In the rows, 128 means zero.
Each row is followed by its class. Each block has new classes.
[141 127 133 110 123 157 146 143 112 139 130 150 151 132  77 106 100 113
 116 164 104 132  94 117 144  98 128 128 123 148 140 139 120 126 131 114
 137 133 141  92 129 109 148 136 147 164 135 132 128 129 131  69 151 140
 139 123 120 107  97 151 127 140 146 131 167] : (46)
[145 118 129 120 130 182 147 146 123 143 134 143 129 139  65 110  89 111
 105 170  93 146  75 139 149  76 139 122 126 156 158 127 122 117 125 106
 128 120 135 108 120 119 148 111 151 162 130 121 132 121 126  63 151 145
 142 109 108 104  88 146 134 145 146 118 202] : (46)
[157 134 146 119 110 131 164 152 108 129 139 157 158 123 100  92 102 123
 120 171 113 121 104  99 126 106 126 135 127 146 150 157 128 128 116 112
 127 138 152  62 140  98 129 151 137 161 130 161 139 124 142  83 153 145
 126 146 133  93 111 141 109 136 144 132 146] : (46)
[139 124 135 119 123 155 140 142 126 140 128 142 133 134  86 115 101 119
 118 160 108 136  94 134 141  97 128 132 136 139 141 146 118 128 134 114
 139 129 136 107 127 116 143 123 139 152 131 140 132 123 134  76 149 136
 128 120 121 110 113 144 135 143 133 126 169] : (46)
[120 131 142 135 143 107 130 133 161 121 114 117 115 129 173 138 145 154
 127  98 148 121 155 131 111 151 131 124 137 123 112 135 143 118 119 147
 120 115 114 151 115 142  95 116 109 100 121  92 132 129 126 181 116 127
 124 139 127 130 159  88 112 101 117 126  85] : (41)
[145 122 124 124 118 155 140 146 111 145 132 147 137 130  88 110 108 123
 124 160 111 127  96 125 139 101 127 126 117 140 143 135 118 124 130 108
 138 134 140 100 127 112 147 133 143 161 139 150 125 127 138  78 149 139
 132 114 120 109 109 133 126 143 136 130 165] : (46)
[152 130 138 114 125 153 157 148 117 138 127 152 150 130 102 101 100 125
 117 171 106 122  95 114 138  96 128 128 122 147 143 147 120 124 123 115
 124 132 140  80 132 106 136 133 149 156 128 139 137 132 126  81 148 147
 121 130 117  98 102 141 112 138 151 121 164] : (46)
[110 113 130 126 177 156 126 114 182 137 121 115  97 135 129 145 141 157
 108 104 129 153 129 173 125 127 147 118 129 115 133 129 157  99 122 140
 139  93  94 207 120 168 100  84 110 100 118  48 122 107  97 169 107 134
 143 122  98 138 142  96 120 101 124 104 124] : (41)
[112 126 135 128 159 128 128 112 172 129 121 114 112 108 158 152 148 158
 109 100 140 143 154 150 116 142 122 123 135 119 126 128 152 108 132 141
 127  98  99 183 129 159 100  95 109  99 121  75 130 115  99 173 105 127
 130 131 112 130 152 105 115 100 128 122 105] : (41)
[ 93 105 117 123 193 183 109 106 212 149 113 111  84 141 148 154 148 162
  99  85 132 165 126 203 127 120 138 108 130 100 139  98 174  91 131 141
 147  72  81 251 104 189 104  47 105  90 118  10 130 106  95 166  92 124
 149 109  89 148 142  92 129  99 123 107 139] : (41)
[146 129 134 118 116 143 149 146 108 132 138 149 143 129  93 101 107 113
 127 164 110 131 102 119 142 104 122 126 127 146 143 136 115 131 129 117
 134 137 139  91 131 110 141 142 138 160 128 153 131 130 139  91 149 136
 127 131 122 107 100 144 111 147 138 133 158] : (46)
[109 112 126 132 156 109 122 111 164 126 122 112 105 129 174 151 142 160
 126  86 136 137 159 142  98 153 138 126 124 112 118 117 153 114 126 148
 120 111 103 181 127 157 100 106 109  90 120  80 130 123 101 185 101 127
 128 131 119 143 165  94 120 105 120 121  96] : (41)
[141 128 128 121 118 146 139 145 104 123 139 143 143 133  88 107  98 115
 129 159 109 129  94 116 139 105 129 123 122 146 137 138 115 132 126 116
 140 136 136  86 128 111 142 141 149 159 135 149 129 126 136  82 150 131
 129 123 129 109 102 172 124 147 135 130 158] : (46)
[119 130 126 129 121  99 117 114 133 110 130 116 127 123 156 140 150 139
 142 100 142 115 159 120 112 155 125 128 133 124 118 123 136 137 125 137
 116 125 128 139 135 132 111 147 114 107 123 133 127 133 133 168 101 120
 125 140 138 138 148 117 130 120 120 129  90] : (41)
[116 133 128 137 126  89 112 112 138 117 122 118 125 120 178 149 157 140
 142  88 152 106 174 119 110 166 121 132 129 109 108 122 148 131 143 153
 113 127 125 157 139 138 113 134 109  95 125 126 121 133 126 185 113 131
 112 143 144 140 156 110 130 112 110 135  73] : (41)
[139 124 128 118 127 163 138 141 120 120 135 146 135 139  84 113 100 110
 114 162 110 139  94 118 142  91 127 125 130 126 142 135 119 127 127 114
 139 132 139 101 130 114 151 134 144 155 132 141 130 121 131  74 150 137
 133 117 118 115  99 155 130 147 138 114 173] : (46)
[149 122 127 117 121 163 137 144 110 136 133 146 128 135  83 115 100 112
 114 171 102 135  90 120 151  92 130 131 116 144 148 129 120 129 138 103
 130 127 140 102 129 117 151 125 149 156 135 146 131 125 136  70 149 131
 134 116 128 109  99 153 132 146 138 122 176] : (46)
[104 131 126 140 153 111 111 107 169 127 123 112 114 124 191 152 160 159
 128  79 147 134 169 148 109 157 127 124 146 114 123 128 148 112 120 161
 123 104  98 179 128 159 101 108 109  94 112  80 130 122 102 203 106 122
 127 134 123 152 174  93 119  97 108 129  80] : (41)
[112 122 129 129 162 138 123 126 168 131 115 110 107 131 161 139 145 149
 119 100 136 136 143 158 114 142 130 117 139 116 122 121 148 113 125 142
 133 104 102 179 121 158 102  94 111  94 122  79 126 122 100 174  98 126
 133 132 114 124 154 110 123 101 122 118 110] : (41)
[114 126 138 125 193 153 142 122 201 142 116 120 106 139 153 137 136 166
  93 104 133 146 132 168 117 122 133 119 135 122 131 133 154  96 117 140
 133  84  93 198 125 166  91  76 107  98 108  36 138 121  82 174 114 134
 134 133 103 122 154  98 105  90 120 116 108] : (41)
[ 82  44 113 121 202 199 116 114 202 151 114 110  79 143 119 156 137 159
  96  97 125 172 112 204 131 111 139 110 119 118 141 105 164  96 130 139
 154  67  76 243 101 194 111  43 116  97 120   4 126 103  87 152  98 122
 158 103  80 143 135 101 122 111 127 114 153] : (41)
[120 128 133 133 143 120 125 118 150 131 122 126 115 130 169 139 145 145
 135 103 147 124 159 138 109 148 121 124 133 120 123 124 142 124 123 142
 123 108 113 155 134 136 105 112 112 103 121 100 130 128 111 170 102 134
 129 134 129 131 149 105 117 105 126 128  90] : (41)
